Here is a tiny trained network, its code and every weight. The questions are about switching its units off for an input and a target symbol, where a switched-off unit gives its printed mean instead of its output.

import numpy as np


def w(rows, s, z=0):
    codes = np.array(rows[::2]) - 128.0
    scale = np.full(codes.shape[1], s)
    scale[-1] = z or s
    return codes * scale


def norm(h):
    return h / np.sqrt((h * h).mean(-1, keepdims=True) + 1e-5)


def f(y):
    return np.maximum(y, 0)


def softmax(a):
    e = np.exp(a - a.max(-1, keepdims=True))
    return e / e.sum(-1, keepdims=True)


def log_softmax(a):
    a = a - a.max(-1, keepdims=True)
    return a - np.log(np.exp(a).sum(-1, keepdims=True))


def net(x, mask):
    ids = ['ΔΠΨαεζηλτω'.index(c) for c in x.split()]
    T = len(ids)
    res = E[ids] + P[:T]
    r = norm(res)
    for j in range(2):
        rows = slice(3 * j, 3 * j + 3)
        q, k, v = (r @ M[0][rows].T for M in (Q, K, V))
        z = softmax(np.where(np.tri(T) > 0, q @ k.T / 3**0.5, -1e9)) @ v
        o = O[0][rows]
        res = res + np.where(mask[j], z, o[:, -1]) @ o[:, :-1]
    y = f(norm(res) @ A[0][:, :-1].T + A[0][:, -1])
    res = res + np.where(mask[2:26], y, B[0][:, -1]) @ B[0][:, :-1]
    return log_softmax(norm(res)[-1] @ U[:, :-1].T + U[:, -1])


Q, K, V, O, A, B = {}, {}, {}, {}, {}, {}
E = w([
[4,162,155,176,141],'Δ',
[149,119,79,63,151],'Π',
[172,101,94,78,189],'Ψ',
[176,115,91,137,179],'α',
[153,87,75,138,147],'ε',
[141,89,61,141,136],'ζ',
[169,148,143,89,141],'η',
[150,158,119,78,143],'λ',
[154,174,148,84,103],'τ',
[83,103,32,56,167],'ω',
],0.02)
P = w([
[131,194,6,190,54],'0',
[108,156,116,120,170],'1',
[116,141,116,115,151],'2',
[121,133,117,110,140],'3',
[123,124,116,109,132],'4',
[124,119,118,109,126],'5',
[125,112,116,108,121],'6',
[125,110,117,107,117],'7',
[125,106,118,106,115],'8',
[127,103,118,106,110],'9',
[126,102,118,105,106],'10',
[126,99,118,104,106],'11',
],0.014)
Q[0] = w([
[101,84,251,85,164],'h0',
[163,137,106,180,118],'h0',
[82,131,105,10,81],'h0',
[89,97,84,163,2],'h1',
[96,79,36,161,186],'h1',
[200,159,117,164,55],'h1',
],0.0069)
K[0] = w([
[59,162,157,179,41],'h0',
[187,92,171,125,143],'h0',
[17,209,57,199,109],'h0',
[7,170,247,183,92],'h1',
[2,131,121,194,118],'h1',
[159,97,215,108,137],'h1',
],0.0071)
V[0] = w([
[123,56,190,32,114],'h0',
[175,159,56,1,94],'h0',
[62,159,162,155,159],'h0',
[194,112,41,158,100],'h1',
[180,193,135,157,116],'h1',
[175,147,99,65,153],'h1',
],0.0087)
O[0] = w([
[97,156,125,39,142,89],'h0',
[119,99,127,240,100,255],'h0',
[104,90,111,2,107,112],'h0',
[123,192,184,181,102,175],'h1',
[188,73,99,201,93,91],'h1',
[136,251,197,181,50,187],'h1',
],0.0063,0.0089)
A[0] = w([
[112,165,169,233,186,120],'n0',
[203,101,129,251,112,174],'n1',
[112,153,170,102,102,149],'n2',
[193,72,88,105,147,144],'n3',
[141,115,96,115,136,93],'n4',
[76,118,138,132,126,95],'n5',
[210,72,145,91,108,253],'n6',
[130,174,232,116,118,80],'n7',
[203,90,72,125,159,206],'n8',
[142,141,95,157,136,64],'n9',
[50,74,116,82,155,36],'n10',
[137,97,41,137,160,142],'n11',
[143,135,143,173,32,39],'n12',
[75,81,132,96,141,79],'n13',
[182,104,193,98,156,37],'n14',
[48,190,106,168,73,97],'n15',
[180,134,149,155,172,65],'n16',
[95,151,104,111,92,98],'n17',
[144,136,100,115,134,153],'n18',
[107,145,207,163,49,153],'n19',
[144,148,97,129,166,166],'n20',
[127,149,45,75,107,128],'n21',
[93,176,180,114,144,94],'n22',
[104,74,213,49,140,113],'n23',
],0.014,0.004)
B[0] = w([
[140,127,133,125,63,230],'n0',
[134,102,168,103,156,253],'n1',
[113,127,119,146,123,154],'n2',
[105,138,158,134,124,173],'n3',
[117,158,134,112,142,154],'n4',
[151,157,84,127,194,159],'n5',
[161,151,149,89,193,164],'n6',
[75,115,79,174,98,163],'n7',
[120,162,119,176,92,196],'n8',
[156,120,135,110,103,165],'n9',
[157,143,124,128,141,203],'n10',
[120,108,154,139,113,235],'n11',
[142,122,146,114,145,183],'n12',
[161,126,140,117,150,172],'n13',
[133,33,78,124,140,134],'n14',
[172,130,150,115,149,254],'n15',
[153,133,104,98,155,150],'n16',
[116,126,145,111,155,178],'n17',
[124,112,141,148,119,165],'n18',
[131,121,106,98,164,194],'n19',
[120,94,131,102,106,181],'n20',
[126,126,149,135,103,232],'n21',
[136,91,113,155,92,155],'n22',
[252,120,209,176,147,145],'n23',
],0.013,0.0095)
U = w([
[61,238,254,134,115,91],'Δ',
[199,48,13,162,157,73],'Π',
[174,203,65,82,114,120],'Ψ',
[102,55,156,217,153,91],'α',
[216,90,204,91,249,70],'ε',
[124,148,89,150,99,173],'ζ',
[241,72,157,188,37,182],'η',
[110,199,126,224,214,254],'λ',
[92,85,202,210,164,38],'τ',
[36,58,133,72,151,189],'ω',
],0.0088,0.0037)

Each question gives the input, a string of symbols that net reads in full, and the target symbol t.
The units are the heads (3 rows each of Q, K, V and O) and the neurons (one row each of A and B). Each row of codes is followed by its name. A weight is (code - 128) times the scale printed after its matrix; where a second scale follows, it is the last column's (O, A, B and U).
mask holds one flag per unit, heads first, then neurons. A switched-off unit (its flag False) gives its mean, the last column of its rows in O or B, instead of its output. The means were averaged over made-up inputs and are rounded, as every weight is.
A unit's drop is (log p(t) with every unit on - log p(t) with that unit switched off) / (log p(t) with every unit on - log p(t) with every unit switched off).
The circuit of an input: a set's keep is (log p(t) with only the set's units on - log p(t) with every unit switched off) / (log p(t) with every unit on - log p(t) with every unit switched off). Starting from the 12 units with the biggest drops (on a tie, the unit counted first), units are removed one at a time, each time the one whose removal leaves the highest keep (on an exact tie, the one counted first), for as long as the keep stays at least 0.8.
circuit, biggest first: the units of the circuit, biggest drop first
unit that matters most: the unit with the biggest drop
top k neurons: the k neurons with the biggest drops, biggest first
which heads matter: for each layer, one digit per head in row order, 1 if its drop is at least 0.15 and else 0, layers parted by /
input τ τ Π, target η: which heads matter -> 00
input ω τ λ, target η: unit that matters most -> n0
input η ω Π η Δ Π Π λ ζ, target α: which heads matter -> 01
input ω Ψ η, target η: circuit, biggest first -> n0, n22
input ω ω ω Δ, target λ: top 3 neurons -> n5, n1, n22
input α Δ λ ω α ω η, target Π: which heads matter -> 11
input ω ω ω ε Π Δ Π τ Π Π Δ, target ε: which heads matter -> 11
input ω Δ τ Π, target Δ: which heads matter -> 10
input τ Π ω, target η: top 3 neurons -> n1, n19, n6
input ω ω Π α τ ε λ τ Ψ ω ε τ, target ε: top 3 neurons -> n19, n12, n8
input λ ω η Π ω Π ω ω Π ω η ω, target ε: circuit, biggest first -> h1, n0, n15
input ω ω ζ η ω ω ω ω Π ω ε, target ε: top 4 neurons -> n1, n12, n21, n7
input Π ω ω Π Δ ω, target ω: which heads matter -> 01
input τ Δ α, target η: which heads matter -> 00
input ω ζ ω ω α Δ, target λ: top 3 neurons -> n5, n1, n15
input Π Δ ω ζ Π α ω ω Π Ψ τ, target Ψ: top 3 neurons -> n19, n1, n7
input Π Π ω ω ζ Δ ω η ω ω τ, target Ψ: unit that matters most -> h0
input Π ω ω ω λ, target η: top 3 neurons -> n7, n0, n22
input Ψ τ ε α ζ λ ω ω Ψ α ω ε, target ε: top 2 neurons -> n1, n12
input ω Π ω ω Δ η, target Π: unit that matters most -> n7
input ω Ψ ω τ α ω ω η Δ Π, target Δ: which heads matter -> 00
